Each new row is followed by its nearest point in the smallest flat space through zero that holds the last named rows
lapen (5 x 31)
0:  14.3   6.6  10.9  27.1   3.1   8.1  -9.1  -4.2  -5.2  -7.0  17.9   4.4  24.6   1.1  12.6 -36.0 -12.6  11.8  13.2 -26.2  -1.0  -0.8  17.5   4.1   9.7  -3.2 -22.6  14.7   6.3  -1.4  -4.2
1:  19.1  17.3  28.5  18.3  19.9  17.1 -15.1 -18.3 -12.4  10.7   4.6  17.6  41.0 -17.2  -0.4 -60.7 -10.1  13.5   7.6 -23.7  -3.9  -3.0   9.0  12.8  17.6   4.4 -27.4  15.0   6.4   4.9  -2.2
2:   6.7   8.8  -6.3  40.5 -15.1  -0.3 -26.7  -9.1   0.4 -40.9  40.3   2.8  18.4  31.8  19.1 -27.5 -19.8  31.9  23.0 -47.0  -7.2   6.6  32.9  -2.0  16.0   7.1 -36.3  13.9  24.0  -2.0  -4.9
3: -15.3   2.8  -7.5  15.3  11.0 -10.1 -34.2 -11.5  10.6 -28.6  15.5  -3.9  13.1  18.5 -21.1 -29.6   6.3  29.4  -4.0 -23.3  -2.9  -6.0   9.5  13.7  26.0  16.1 -32.3   4.2   1.4  17.6 -25.1
4:  -4.1 -19.3 -13.5  50.1   8.8 -22.1   0.4  23.9  19.0 -35.9  33.4 -38.6  20.8  13.0   5.6 -35.3  -5.2  15.0   5.3 -25.5   9.5 -18.9  24.4   7.3   8.7 -18.4 -33.3  22.9 -23.4   8.5 -38.5
New rows
 27.6 -19.7  26.2  -2.2  14.3 -21.3   9.6  -9.0  -2.4  13.2   4.1 -23.0  19.0 -10.0  -7.6 -19.0  -8.4  10.4  -6.5  12.5  11.2  -8.7  -2.0 -34.7   1.1  -3.5  -7.5  -3.0 -17.7   7.7  -3.6 :   3.9  -0.4   6.8   5.7  12.7 -10.9  18.7   2.3   2.0   2.9  -5.3 -13.1  20.1 -19.7  -4.2 -21.3  -7.5  -0.6  -3.4   7.4  -2.0  -9.5  -4.3  -0.7  -6.7  -4.6  -5.0   6.1 -10.6   4.2  -0.7
 14.3   7.8   6.0  16.6 -10.0  11.2  -9.8  -0.8 -12.1  -1.3  27.4  -4.4  12.3   3.9 -14.4   1.7  16.4  16.6   6.3 -46.0   1.6  11.9  17.8  -1.8   2.0   9.5   8.8  -2.5  18.1   3.1   4.1 :   5.2   5.6   1.5  11.1  -6.9   9.6 -16.5  -6.0  -4.2  -7.8  13.3  10.8   2.6  13.0   9.0  -7.4  -4.2   9.1   9.8 -19.4  -1.3   6.1  12.2   1.5   9.1   3.3 -10.5   3.8  12.4  -3.0   0.2
-32.8  13.5 -25.4  34.8  12.5  37.4  -0.1 -24.5  13.7   0.9  15.2   3.2  -9.6  13.5 -23.8  20.4 -18.3  18.8  14.6 -12.3   4.5  10.4  21.3 -61.9  29.0  13.5  11.6   8.6  24.0 -10.2 -12.2 :  -4.0   4.4  -9.1   3.9 -13.6   0.5 -16.7  -7.0   0.5 -17.9  12.6   6.8  -7.5  21.4   4.3   9.0  -2.8  12.4   6.9 -14.2  -4.5   8.3   9.1  -3.2   6.2   9.5  -6.5  -2.9  16.0  -1.6   2.8
revot (2 x 31)
0: -30.6  18.6 -10.4   4.9 -23.0 -25.8   7.0  20.3 -32.5   2.7  -3.4  29.2  21.4  -8.1   5.5  24.6  33.5  66.7   5.8 -32.1   4.8  12.1  12.1  -8.9   4.2  15.4 -10.0 -31.0  24.9  -4.1 -27.4
1: -18.7 -12.0  25.9   4.2   2.1  13.1 -14.2  -0.4  -8.1 -22.4   4.6   7.1  27.5 -13.8 -41.9   3.6  29.2  42.7 -11.3 -40.7   7.1  23.8  27.4   0.3 -13.9  13.4   1.8   3.7 -12.9   0.5  -2.0
New rows
 22.3   1.5   6.9 -21.6  19.2  11.0  -6.6  -7.8  -7.2  -4.3 -12.1 -18.8 -20.8  11.2   0.7  -8.7  -9.5 -35.2  -0.6  11.1 -24.8   0.6  -5.1  11.8  27.7   1.6  24.0  21.3 -15.1  17.9   5.4 :  14.9  -7.4   2.8  -2.5  10.0  10.5  -2.1  -9.0  14.9   0.4   1.2 -13.4 -11.4   4.6   0.5 -11.1 -16.9 -32.5  -1.8  17.1  -2.6  -7.0  -7.3   3.9  -0.9  -7.8   4.3  13.5 -10.1   1.8  12.3
 -8.2   8.5 -27.5  17.7 -31.6 -12.7  -9.8  16.6 -18.0  12.3  -2.5  21.9  -7.3  24.9  12.7  -7.0  21.9  57.0   4.1 -25.1 -17.0  -5.5   5.9  15.6   8.1  23.2  -1.8  15.3  17.8   1.7   2.4 : -15.4  11.8  -8.7   2.3 -13.3 -16.0   5.5  11.6 -17.6   3.9  -2.4  15.8   9.2  -3.1   7.6  13.6  15.9  33.3   4.5 -13.8   2.0   4.3   3.9  -5.1   3.9   7.3  -5.9 -18.0  15.5  -2.4 -15.3
 17.4 -10.9  25.4  -4.4  15.7  10.4 -11.6 -18.1   5.2  -0.3   5.8 -37.4   8.5  -4.5 -18.0 -24.5 -25.6   1.6 -16.5  15.3   1.5  10.0   4.9  15.8   7.1  -3.1  -3.3  -4.8 -12.6   5.9  24.0 :   9.2 -13.3  13.7  -1.1  12.2  17.3  -8.2 -10.3  13.6  -8.7   3.2 -12.3  -1.7  -0.5 -16.6 -11.2  -7.2 -19.4  -6.6   2.7  -0.1   1.8   3.0   4.6  -6.7  -3.3   5.6  16.8 -16.7   2.2  13.1
fisem (5 x 31)
0:  -0.8  -7.1  19.0  15.9 -10.6  16.6  30.4 -38.1  18.7   6.3  22.2   5.0  10.8  21.5   3.4 -36.3 -60.0   4.8   0.4 -16.2  -1.3   2.4 -60.7 -11.8  23.4  22.0 -24.0  31.4   2.4  -2.3 -39.6
1:  -0.2  -0.2  15.0  24.4  -4.2  14.6  15.9 -44.8   2.9  19.4   2.8  -4.2   5.9  17.8 -14.6 -22.2 -41.5  16.9 -24.2  -5.5  12.7   1.9 -47.3  -8.2  14.3  10.6 -19.4  17.5  -8.3   2.9 -30.9
2:  -4.0  10.0  10.2 -16.8 -10.9 -34.8 -24.8 -42.9  31.1  27.4  -2.7  25.8  18.4 -11.7  33.8 -23.6 -43.1  28.3 -23.1  33.4  14.2  21.3  -6.0  30.4  -5.2  -0.6   4.5  35.4  -9.3  15.1 -13.6
3: -12.7   9.0   5.4   7.0  -7.0  -7.3  -6.7 -28.2 -15.5  11.9  13.5  -1.0   1.0   5.9   1.1  -4.6 -25.3  10.4 -26.3   0.5   8.3   1.8 -24.0   0.5   3.7  14.8  -6.4 -14.7   8.0  16.4  -5.3
4:   4.9  -1.9  15.6  11.6  -8.4   6.8  12.3 -36.0  18.5  18.8   9.1   3.9  14.9  16.9   1.5 -25.5 -44.3  14.4  -3.6   5.2   2.8   9.2 -39.5  -2.3  15.7   0.4 -18.1  36.2  -9.4   6.9 -30.0
New rows
-18.1   6.5  -1.0 -22.4   2.0  -4.4 -20.1 -22.3   1.0  -7.5  35.3  15.7 -28.3   9.9  34.4  -2.5  -5.8 -25.7 -25.5  11.5  18.3  -1.6  34.6  14.3  -6.4   6.6  11.1  -8.1   0.9  19.0  16.1 : -13.9   8.9  -3.1 -16.9  -5.9 -25.2 -19.5  -3.5  -4.6  -1.3  10.3  11.5  -0.4 -12.7  23.2   1.9  -7.1   1.5 -11.1   7.1   1.7   3.8   8.6  13.9  -8.2  12.7  10.3 -16.9  13.9  10.9  11.9
 -5.4   0.4   2.2  -9.9  -1.6 -31.7 -27.9   8.9   8.6   4.0  12.1  26.7 -28.3  -2.8  38.6 -12.3   9.1   4.0 -11.1   0.7  -4.3  -6.6  34.9  17.7 -18.2 -16.9  14.2 -13.8  24.7   8.6  31.3 : -10.4   7.7  -7.0 -24.9  -3.6 -29.5 -24.3   9.4   1.2  -5.0   4.0  14.4  -0.4 -19.4  27.7   6.6   6.1  -1.3  -2.4  12.3  -1.0   5.0  25.8  18.6 -13.3   4.9  16.8 -13.6  11.3   7.4  19.1
ren (5 x 31)
0: -17.0   5.8 -13.4  -4.4   5.6 -12.0  -6.6 -13.0   9.1 -13.2   7.0  -9.5 -12.3 -20.7   1.8 -29.7   9.2 -17.3 -17.9  11.9   0.0   0.4  -4.7 -18.0   4.8  11.5 -22.3   5.7  -8.0  -4.1  13.9
1: -13.2 -12.4  -9.9 -18.7  -5.2   4.9  13.3 -15.2  -2.8 -12.5  -6.0   8.5 -18.8 -15.9   9.0 -10.4 -12.1  -2.8  -9.1  27.6 -18.4  29.0 -12.3  -8.0  40.1  -1.0 -19.7 -15.6  -7.2 -13.0  22.4
2: -42.2   1.2  -0.8 -31.3  18.4  12.4 -17.2 -14.1  -5.7 -30.4 -41.8  11.7 -40.9 -17.0  -0.1  -5.9   0.3 -37.4 -13.1  -0.2  14.3  16.2 -35.9  -8.6  62.3  14.8 -15.2 -40.1  -3.8   3.8  36.8
3:  15.7  10.2  -3.4  -4.9  -8.1   2.7   1.2 -13.8 -13.1  21.5   5.3  -0.9 -20.1 -30.2   6.1  10.2 -12.9 -15.1 -19.0   3.3   2.6 -16.5 -11.7  -2.8  -7.4   3.7  -4.2   7.6   6.9  14.6  11.9
4: -10.7  14.4 -21.2 -16.3   0.3 -11.6 -11.5 -28.2  -6.2   0.1  18.1 -21.4 -27.1 -43.1  13.1 -37.8   2.8 -28.5 -36.4  23.0   3.2 -15.6 -19.0 -27.8  -1.4  16.9 -33.2  13.4 -10.1   4.6  21.8
New rows
  8.6 -17.6 -16.5 -12.4 -24.7  12.9  -3.2   0.6 -28.8   4.9 -15.9   7.6  -4.3  14.9   8.4  35.2 -19.1  10.5   7.0 -11.9 -33.1  12.3  -8.6  42.7  38.8  -7.4  35.0 -27.7   5.0  -1.5  12.8 :  10.3 -14.4  11.7 -15.2  -9.5  24.1  13.6   3.0 -21.2   9.2 -19.8  18.7  -5.4  12.2   6.3  34.6 -23.3  14.2  13.9   2.9  -8.1  17.1 -12.0  17.7  29.6 -13.7  15.1 -24.9   5.9   0.8   2.6
-19.9  -1.9  -3.2  29.3  19.1  14.9  -2.3  -9.5   1.1   5.5 -38.0 -21.1 -18.2   4.7   2.2  -5.0  -0.7  19.6  -2.1   0.5   6.9 -11.8  11.0  20.7  15.0  -2.4   0.3 -13.0  -4.1   3.0  27.4 :  -9.3   0.2   3.2  -3.1   6.0   3.2  -4.7   1.6   1.4  -7.8 -12.8   5.1  -5.5   2.0  -3.6   3.5   2.0  -6.9   1.8  -6.5   5.5   3.4  -4.9   1.7  12.1   2.5   1.8 -10.1   1.1   1.6   5.0
 -4.1  -8.6   3.5 -37.0   3.7  15.9  -4.6   9.6  -4.8   3.7   2.3  -8.7   1.6  17.8  11.6 -14.3 -12.8  -0.5  -1.5  -2.7   1.3  -9.8 -13.7   2.0  33.4   9.5   2.4 -21.1 -12.3  -5.0  40.0 : -12.1  -4.7   0.5 -23.7   2.3  12.3  -7.6  -5.0 -18.5  -6.6 -10.3  -4.3  -7.8   7.8  10.6  -4.6  -4.4   0.0   1.2   8.7   3.9   4.6 -19.9  -2.1  24.1   0.1  -3.1 -18.3  -7.5  -0.9   4.4
ligog (4 x 31)
0:  -2.9  11.0  -5.6   7.0 -23.9   1.3 -19.9  10.0   5.7   1.9  11.2  -6.4  -2.1  18.4  14.7  18.8  -4.7   3.2  -1.1 -11.4  -2.2  29.3  -0.1   8.6   6.5 -11.4  12.9 -19.0  -5.3 -10.6  -4.7
1: -17.9  -5.1  -4.6  -9.1  12.0 -35.4 -21.6  20.1 -54.5 -37.2 -17.9  -5.0   2.6  -2.7   5.6  -6.9  -9.2  -8.8  -8.3  -9.9 -15.5   2.8 -14.4   9.8  -9.9   9.7  -7.7  15.4   1.4   0.6  -7.6
2:  -6.6   2.1  -9.5   5.6 -34.8   7.2 -19.3  -1.8  24.8  11.6  -4.7 -17.5   3.5  30.8  31.9   8.3   8.8  -4.6  -2.9  -8.4   4.9  24.7 -12.5  -2.2  16.4 -15.8   5.2 -10.2  -3.8 -28.5   1.5
3:   1.8  -0.6  10.8  -4.9  20.8 -14.7   0.8  16.4  -4.5   3.4  17.6 -23.0   0.0  -7.1   2.1  21.0   1.5   9.5  -4.6   2.7  -1.2  -4.1  18.7  23.6 -17.9  10.0   8.1  -3.3  33.8  20.6  10.3
New rows
-22.6  -6.4  17.8 -13.0  -8.4   3.9  12.0  -4.9   1.9 -37.6   3.1 -15.4  13.3  -5.6  36.0 -43.5  15.8 -13.6  10.1  15.1  18.8 -16.7 -20.2 -19.0  22.1  28.8 -17.6  33.1   8.8   2.7  -8.3 :  -8.6 -17.1  -2.6  -8.6   6.6  -7.3   4.1 -10.6  -3.3  -4.6 -29.2  -9.2   7.8   1.3  11.1 -24.1  13.1 -13.0  -4.1   5.9   2.9 -20.3 -17.9 -12.6   3.0   5.4 -18.0  25.3   4.7 -12.2   6.1
